Below is a small trained network, with its code and all its weights. Each question gives an input and a class and asks what happens when units are switched off, that is, made to give their printed mean instead of their output.

import numpy as np


def w(rows, s, z=0):
    codes = np.array(rows[::2]) - 128.0
    scale = np.full(codes.shape[1], s)
    scale[-1] = z or s
    return codes * scale


def norm(h):
    return h / np.sqrt((h * h).mean(-1, keepdims=True) + 1e-5)


def f(y):
    return np.maximum(y, 0)


def log_softmax(a):
    a = a - a.max(-1, keepdims=True)
    return a - np.log(np.exp(a).sum(-1, keepdims=True))


def net(x, mask):
    res = np.array(x, float).reshape(1, 7) / 4 @ E
    u = 0
    for l in range(3):
        y = f(norm(res) @ A[l][:, :-1].T + A[l][:, -1])
        res = res + np.where(mask[u : u + 6], y, B[l][:, -1]) @ B[l][:, :-1]
        u += 6
    return log_softmax(norm(res)[-1] @ U[:, :-1].T + U[:, -1])


A, B = {}, {}
E = w([
[154,90,147,145,90,143,148,83,105,132,113,81],'x0',
[133,111,175,146,168,253,108,83,153,111,75,172],'x1',
[54,122,173,184,145,122,111,108,49,130,92,110],'x2',
[90,191,173,127,48,152,136,145,130,152,181,83],'x3',
[155,95,156,96,186,142,185,97,89,148,147,84],'x4',
[120,76,126,90,139,112,207,145,144,124,161,182],'x5',
[158,181,109,96,136,110,187,140,151,130,121,100],'x6',
],0.0043)
A[0] = w([
[222,50,135,108,213,158,159,42,83,149,83,58,113],'L0N1',
[66,88,185,110,123,163,144,164,109,164,216,148,164],'L0N2',
[107,226,143,158,133,138,1,136,90,120,151,56,116],'L0N3',
[174,51,109,131,170,159,99,94,119,131,104,128,106],'L0N4',
[76,46,186,202,134,133,97,61,24,133,75,90,50],'L0N5',
[96,107,174,178,131,149,110,69,57,132,84,93,2],'L0N6',
],0.0072,0.0024)
B[0] = w([
[180,69,114,60,100,195,169,82,145,18,155,166,253],'L0N1',
[108,119,163,115,124,163,115,151,99,65,191,145,209],'L0N2',
[129,99,87,208,120,132,125,198,107,180,120,100,229],'L0N3',
[114,134,228,125,114,71,102,152,187,142,123,184,193],'L0N4',
[104,182,37,254,118,122,129,159,45,84,168,115,253],'L0N5',
[68,161,112,166,102,192,81,187,100,185,212,104,205],'L0N6',
],0.0061,0.007)
A[1] = w([
[121,134,101,169,181,78,158,78,121,140,87,176,17],'L1N1',
[59,100,178,52,146,161,119,91,112,126,160,158,150],'L1N2',
[100,201,109,120,192,150,32,143,156,100,106,196,1],'L1N3',
[136,105,93,93,172,29,169,173,104,125,180,127,131],'L1N4',
[55,91,163,118,255,95,195,138,63,135,69,180,149],'L1N5',
[144,89,123,125,142,98,39,123,173,83,125,222,118],'L1N6',
],0.0096,0.00082)
B[1] = w([
[131,41,40,127,23,103,101,87,83,125,58,188,148],'L1N1',
[121,90,229,62,113,151,151,134,183,132,148,166,213],'L1N2',
[190,85,188,55,142,214,172,177,146,89,195,104,201],'L1N3',
[88,169,120,116,115,107,31,38,156,210,38,86,250],'L1N4',
[185,113,145,249,187,174,242,116,136,1,159,166,175],'L1N5',
[194,95,221,110,132,93,206,140,196,160,116,157,254],'L1N6',
],0.0058,0.0064)
A[2] = w([
[85,102,164,199,205,137,140,83,137,164,94,136,182],'L2N1',
[106,173,115,169,187,183,108,196,108,111,139,110,65],'L2N2',
[80,160,131,106,173,111,178,128,57,86,156,170,1],'L2N3',
[108,132,105,78,108,155,75,123,171,202,99,134,75],'L2N4',
[144,67,122,152,106,142,38,95,135,125,111,177,139],'L2N5',
[120,164,137,125,130,81,65,164,147,255,45,80,74],'L2N6',
],0.0097,0.00057)
B[2] = w([
[131,146,112,104,148,107,108,179,119,80,172,208,162],'L2N1',
[108,81,111,183,157,136,63,161,112,166,168,140,255],'L2N2',
[182,120,108,112,117,163,93,184,170,192,112,103,182],'L2N3',
[103,130,121,157,83,113,133,109,61,120,99,42,196],'L2N4',
[120,147,121,128,178,68,182,191,144,195,92,119,182],'L2N5',
[173,144,176,119,184,130,101,112,254,211,110,79,255],'L2N6',
],0.0073,0.0062)
U = w([
[176,120,7,47,108,153,163,21,82,39,88,74,80],'0',
[13,149,180,18,55,92,126,65,71,118,158,96,67],'1',
[81,169,94,68,129,162,121,90,27,102,40,172,1],'2',
[136,159,140,133,156,61,77,104,231,249,65,24,181],'3',
[67,94,74,255,146,200,61,222,31,121,221,135,188],'4',
[163,90,29,170,182,28,169,97,110,79,24,204,90],'5',
[52,214,107,85,197,89,126,68,90,56,102,202,8],'6',
[208,37,247,35,134,189,244,138,206,33,175,209,185],'7',
],0.0065,0.0043)

Each question gives the input, the list of numbers given to net, and the class t.
The units are the neurons (one row each of A and B). Each row of codes is followed by its name. A weight is (code - 128) times the scale printed after its matrix; where a second scale follows, it is the last column's (A, B and U).
mask holds one flag per neuron, layer by layer. A switched-off neuron (its flag False) gives its mean, the last column of its row in B, instead of its output. The means were averaged over made-up inputs and are rounded, as every weight is.
A unit's drop is (log p(t) with every unit on - log p(t) with that unit switched off) / (log p(t) with every unit on - log p(t) with every unit switched off).
The circuit of an input: a set's keep is (log p(t) with only the set's units on - log p(t) with every unit switched off) / (log p(t) with every unit on - log p(t) with every unit switched off). Starting from the 12 units with the biggest drops (on a tie, the unit counted first), units are removed one at a time, each time the one whose removal leaves the highest keep (on an exact tie, the one counted first), for as long as the keep stays at least 0.8.
circuit, biggest first: the units of the circuit, biggest drop first
unit that matters most: the unit with the biggest drop
k most important neurons: the k neurons with the biggest drops, biggest first
top k neurons in layer l: the k neurons of layer l with the biggest drops, biggest first
drop of u: that unit's drop, to one decimal
input [8,7,8,1,5,-1,8], class 4: circuit, biggest first	[L0N5]
input [5,-4,-1,8,5,5,3], class 1: 4 most important neurons	[L0N2, L0N3, L0N1, L1N4]
input [-8,-8,6,-1,3,-5,-1], class 3: 2 most important neurons	[L2N6, L1N4]
input [4,-6,-1,-5,5,-6,3], class 0: circuit, biggest first	[L0N1, L1N6]
input [1,-8,6,-1,-8,6,4], class 3: 2 most important neurons	[L1N4, L2N6]
input [-5,0,0,6,-5,-7,-1], class 3: circuit, biggest first	[L2N6, L0N1]
input [-8,-6,-1,0,-6,4,-5], class 3: circuit, biggest first	[L1N4, L0N1]
input [-3,5,-6,6,-3,-5,5], class 4: 3 most important neurons	[L1N4, L1N6, L1N3]
input [-2,-6,7,-6,1,8,4], class 5: circuit, biggest first	[L1N5, L1N4, L1N1]
input [1,4,-1,7,-6,1,8], class 3: 2 most important neurons	[L0N5, L1N5]
input [-2,8,2,-8,-7,-3,-2], class 7: 2 most important neurons	[L1N3, L1N6]
input [-2,-8,-4,1,4,7,-7], class 3: 2 most important neurons	[L1N4, L0N1]
input [-4,-2,5,-5,1,2,6], class 5: 4 most important neurons	[L1N5, L0N2, L1N4, L1N1]
input [-8,-1,1,-6,1,-2,3], class 7: unit that matters most	L1N3
input [4,-6,-2,7,3,1,-2], class 3: 2 most important neurons	[L0N1, L1N4]
input [8,5,3,2,8,-6,5], class 4: 2 most important neurons	[L0N5, L0N6]
input [-3,-8,2,-6,7,2,3], class 0: top 3 neurons in layer 1	[L1N5, L1N4, L1N6]
input [7,0,-3,7,1,6,6], class 1: top 2 neurons in layer 1	[L1N6, L1N5]
input [-5,1,-8,8,-7,-1,3], class 4: 2 most important neurons	[L1N4, L0N1]
input [-4,-4,-2,-2,-5,2,3], class 3: circuit, biggest first	[L1N4]
input [6,-7,4,-2,-5,7,7], class 3: 2 most important neurons	[L1N4, L2N6]
input [4,7,-3,-2,0,-8,2], class 7: 2 most important neurons	[L0N4, L0N1]
input [-7,-8,4,-2,-8,-6,-4], class 3: drop of L2N6	0.4
input [4,-5,4,-2,0,-8,6], class 4: drop of L1N6	0.1
input [6,8,8,4,2,7,-1], class 4: drop of L0N5	0.9
